Here is a tiny trained network, its code and every weight. The questions are about switching its units off for an input and a target symbol, where a switched-off unit gives its printed mean instead of its output.

import numpy as np


def w(rows, s, z=0):
    codes = np.array(rows[::2]) - 128.0
    scale = np.full(codes.shape[1], s)
    scale[-1] = z or s
    return codes * scale


def f(y):
    return y / 2 * (1 + np.tanh(0.7978845608 * (y + 0.044715 * y**3)))


def softmax(a):
    e = np.exp(a - a.max(-1, keepdims=True))
    return e / e.sum(-1, keepdims=True)


def log_softmax(a):
    a = a - a.max(-1, keepdims=True)
    return a - np.log(np.exp(a).sum(-1, keepdims=True))


def net(x, mask):
    ids = ['ΔΘΛαφψω'.index(c) for c in x.split()]
    T = len(ids)
    res = E[ids] + P[:T]
    r = res
    for j in range(2):
        rows = slice(3 * j, 3 * j + 3)
        q, k, v = (r @ M[0][rows].T for M in (Q, K, V))
        z = softmax(np.where(np.tri(T) > 0, q @ k.T / 3**0.5, -1e9)) @ v
        o = O[0][rows]
        res = res + np.where(mask[j], z, o[:, -1]) @ o[:, :-1]
    y = f(res @ A[0][:, :-1].T + A[0][:, -1])
    res = res + np.where(mask[2:18], y, B[0][:, -1]) @ B[0][:, :-1]
    return log_softmax(res[-1] @ U[:, :-1].T + U[:, -1])


Q, K, V, O, A, B = {}, {}, {}, {}, {}, {}
E = w([
[148,189,139,146],'Δ',
[99,140,137,130],'Θ',
[97,198,200,106],'Λ',
[75,181,122,93],'α',
[109,70,81,111],'φ',
[175,99,198,59],'ψ',
[176,83,3,147],'ω',
],0.022)
P = w([
[167,255,50,83],'0',
[96,53,212,175],'1',
[147,208,39,70],'2',
[93,29,196,171],'3',
[148,183,19,68],'4',
[110,13,199,158],'5',
[145,195,32,59],'6',
[108,33,204,171],'7',
],0.0084)
Q[0] = w([
[118,181,129,176],'head 0',
[87,174,82,33],'head 0',
[195,252,37,107],'head 0',
[134,56,173,14],'head 1',
[160,254,95,58],'head 1',
[98,204,52,144],'head 1',
],0.0089)
K[0] = w([
[165,96,146,170],'head 0',
[86,42,105,40],'head 0',
[248,32,89,83],'head 0',
[184,170,152,107],'head 1',
[118,88,117,39],'head 1',
[127,16,124,95],'head 1',
],0.011)
V[0] = w([
[106,98,176,207],'head 0',
[138,186,237,28],'head 0',
[50,141,120,254],'head 0',
[120,154,79,44],'head 1',
[201,128,153,112],'head 1',
[186,164,186,96],'head 1',
],0.0077)
O[0] = w([
[63,114,119,93,77],'head 0',
[168,92,167,3,254],'head 0',
[202,219,165,92,83],'head 0',
[118,146,119,88,194],'head 1',
[119,114,80,196,129],'head 1',
[77,202,148,125,181],'head 1',
],0.0065,0.0074)
A[0] = w([
[3,108,188,168,159],'neuron 0',
[104,98,201,125,40],'neuron 1',
[130,58,97,106,159],'neuron 2',
[71,144,117,211,5],'neuron 3',
[129,38,166,155,134],'neuron 4',
[164,37,137,181,118],'neuron 5',
[195,109,137,121,151],'neuron 6',
[170,158,66,110,104],'neuron 7',
[142,164,151,90,95],'neuron 8',
[125,176,173,95,2],'neuron 9',
[174,144,111,93,117],'neuron 10',
[126,174,175,121,39],'neuron 11',
[151,120,139,126,166],'neuron 12',
[142,128,98,97,87],'neuron 13',
[158,175,191,118,160],'neuron 14',
[136,111,29,151,167],'neuron 15',
],0.014,0.0068)
B[0] = w([
[178,87,175,123,197],'neuron 0',
[166,133,92,224,185],'neuron 1',
[126,176,134,122,175],'neuron 2',
[252,42,141,121,138],'neuron 3',
[106,117,41,184,158],'neuron 4',
[148,135,64,48,151],'neuron 5',
[118,196,145,127,146],'neuron 6',
[89,57,121,149,159],'neuron 7',
[148,96,112,136,209],'neuron 8',
[178,133,95,139,204],'neuron 9',
[109,90,85,137,153],'neuron 10',
[178,143,105,127,184],'neuron 11',
[88,170,135,126,145],'neuron 12',
[177,79,158,167,136],'neuron 13',
[99,134,84,150,248],'neuron 14',
[141,178,188,127,187],'neuron 15',
],0.011,0.012)
U = w([
[54,255,176,203,198],'Δ',
[68,113,61,250,100],'Θ',
[69,71,123,198,173],'Λ',
[88,13,57,147,124],'α',
[160,198,96,95,2],'φ',
[170,108,146,192,109],'ψ',
[135,110,198,43,161],'ω',
],0.0088,0.0078)

Each question gives the input, a string of symbols that net reads in full, and the target symbol t.
The units are the heads (3 rows each of Q, K, V and O) and the neurons (one row each of A and B). Each row of codes is followed by its name. A weight is (code - 128) times the scale printed after its matrix; where a second scale follows, it is the last column's (O, A, B and U).
mask holds one flag per unit, heads first, then neurons. A switched-off unit (its flag False) gives its mean, the last column of its rows in O or B, instead of its output. The means were averaged over made-up inputs and are rounded, as every weight is.
A unit's drop is (log p(t) with every unit on - log p(t) with that unit switched off) / (log p(t) with every unit on - log p(t) with every unit switched off).
The circuit of an input: a set's keep is (log p(t) with only the set's units on - log p(t) with every unit switched off) / (log p(t) with every unit on - log p(t) with every unit switched off). Starting from the 12 units with the biggest drops (on a tie, the unit counted first), units are removed one at a time, each time the one whose removal leaves the highest keep (on an exact tie, the one counted first), for as long as the keep stays at least 0.8.
circuit, biggest first: the units of the circuit, biggest drop first
unit that matters most: the unit with the biggest drop
top k neurons: the k neurons with the biggest drops, biggest first
heads that matter: for each layer, one digit per head in row order, 1 if its drop is at least 0.15 and else 0, layers parted by /
drop of u: that unit's drop, to one decimal
input Θ ω ψ Λ ψ Λ Θ, target ω: circuit, biggest first	[neuron 14; neuron 1]
input α Δ Δ, target Θ: heads that matter	10
input Λ Δ ω α Θ, target ψ: circuit, biggest first	[neuron 3; head 0; neuron 15]
input φ φ α φ ψ α, target ω: top 2 neurons	[neuron 0; neuron 14]
input Λ ψ ψ α α Θ ω α, target ω: circuit, biggest first	[neuron 0; neuron 4; neuron 14]
input α φ Θ, target Δ: circuit, biggest first	[head 0; neuron 8]
input φ Λ α ω φ, target Δ: circuit, biggest first	[neuron 15; head 0]
input ω Λ Λ Λ α Λ α Δ, target Δ: unit that matters most	neuron 0
input Λ ω α, target ψ: circuit, biggest first	[neuron 3; head 0]
input ψ Λ α α Θ, target ω: heads that matter	10
input α Λ φ ω Λ Λ Δ, target ψ: top 2 neurons	[neuron 3; neuron 14]
input Δ φ Λ α Θ Λ Θ, target Δ: top 2 neurons	[neuron 8; neuron 0]
input Λ Θ Λ Λ Λ Λ α, target α: top 2 neurons	[neuron 15; neuron 7]
input φ Λ α φ α Λ Λ Λ, target ψ: unit that matters most	neuron 1
input ψ Λ Λ, target ω: drop of neuron 1	0.2
input ψ α Λ Λ Θ ω α, target ψ: drop of head 0	1.2
input Λ Λ α, target α: drop of neuron 15	0.2
